[152 140 122 165 178]  Sak
[171 124 122 165 140]  tarim
[171 124 119 163 148]  bimop
[122 165 141 171 124]  Supi
order: [119 124 148 163 171]  bimop
order: [122 124 140 165 171]  tarim

[128 108 137 128  79 109 128 124  96] = novez
[123 156 100 144 126 128 143 148 128] = non
[148 157 128 123 144 100 143 126 128] = pipad
[156 139 154 128 103 126 133 144 161] = Fizib
[133 124 114 137 123 128 106 138 110] = Pibez
[142 137 127 132 112 134 155 176 132] = rizar
diff rizar: [142 136 127 132 112 134 155 176 132]  1, [137]
len: [128 108 137 128  79 109 128 124  96]  9
order: [100 123 126 128 128 143 144 148 157]  pipad
which: [146 157 128 124 144 101 143 125 128]  pipad

[128 101 131 130 165 102 121 120 124 109] -> felip
[134 129 125 152 156 102 119 137 125 108] -> toko
[110  66 110 120 121  97 109 116 121 119] -> Gov
[132 163 131 125 160 108 123 128 126 111] -> soti
[110 136 112 120 142  84 106 112 119 110] -> lub
[133 146 120 148 107 133 126 145 129 132] -> Vukod
[110 121 120  66 120 119  97 110 116 109] -> Bega
[132 163 131 138 160 108 123 128 126 111] -> ruvad
loc: [106]  lub, 6
which: [134 128 126 153 155 101 119 137 123 108]  toko
diff Gov: [111  66 110 120 121  97 109 116 121 119]  0, [110]
order: [119 121 116 109  97 121 120 110  66 110]  Gov

[111 141 114 133 112 170  96 109 176  74]  Zed
[111 176  71 166 125 108 144 111 141 114]  kinul
[ 71 166 125 108 144 111 141 114 133 112]  Golo
[ 71 166 125 108 144 111 141 126 112 170]  dile
[108 144 111 141 114 133 112 170  96 109]  Nipas
which: [108 144 111 141 114 133 112 169  96 109]  Nipas
which: [111 176  71 166 125 108 144 111 141 114]  kinul
order: [114 141 111 144 108 125 166  71 176 111]  kinul
len: [108]  1
which: [113 176  72 166 127 108 144 110 139 115]  kinul

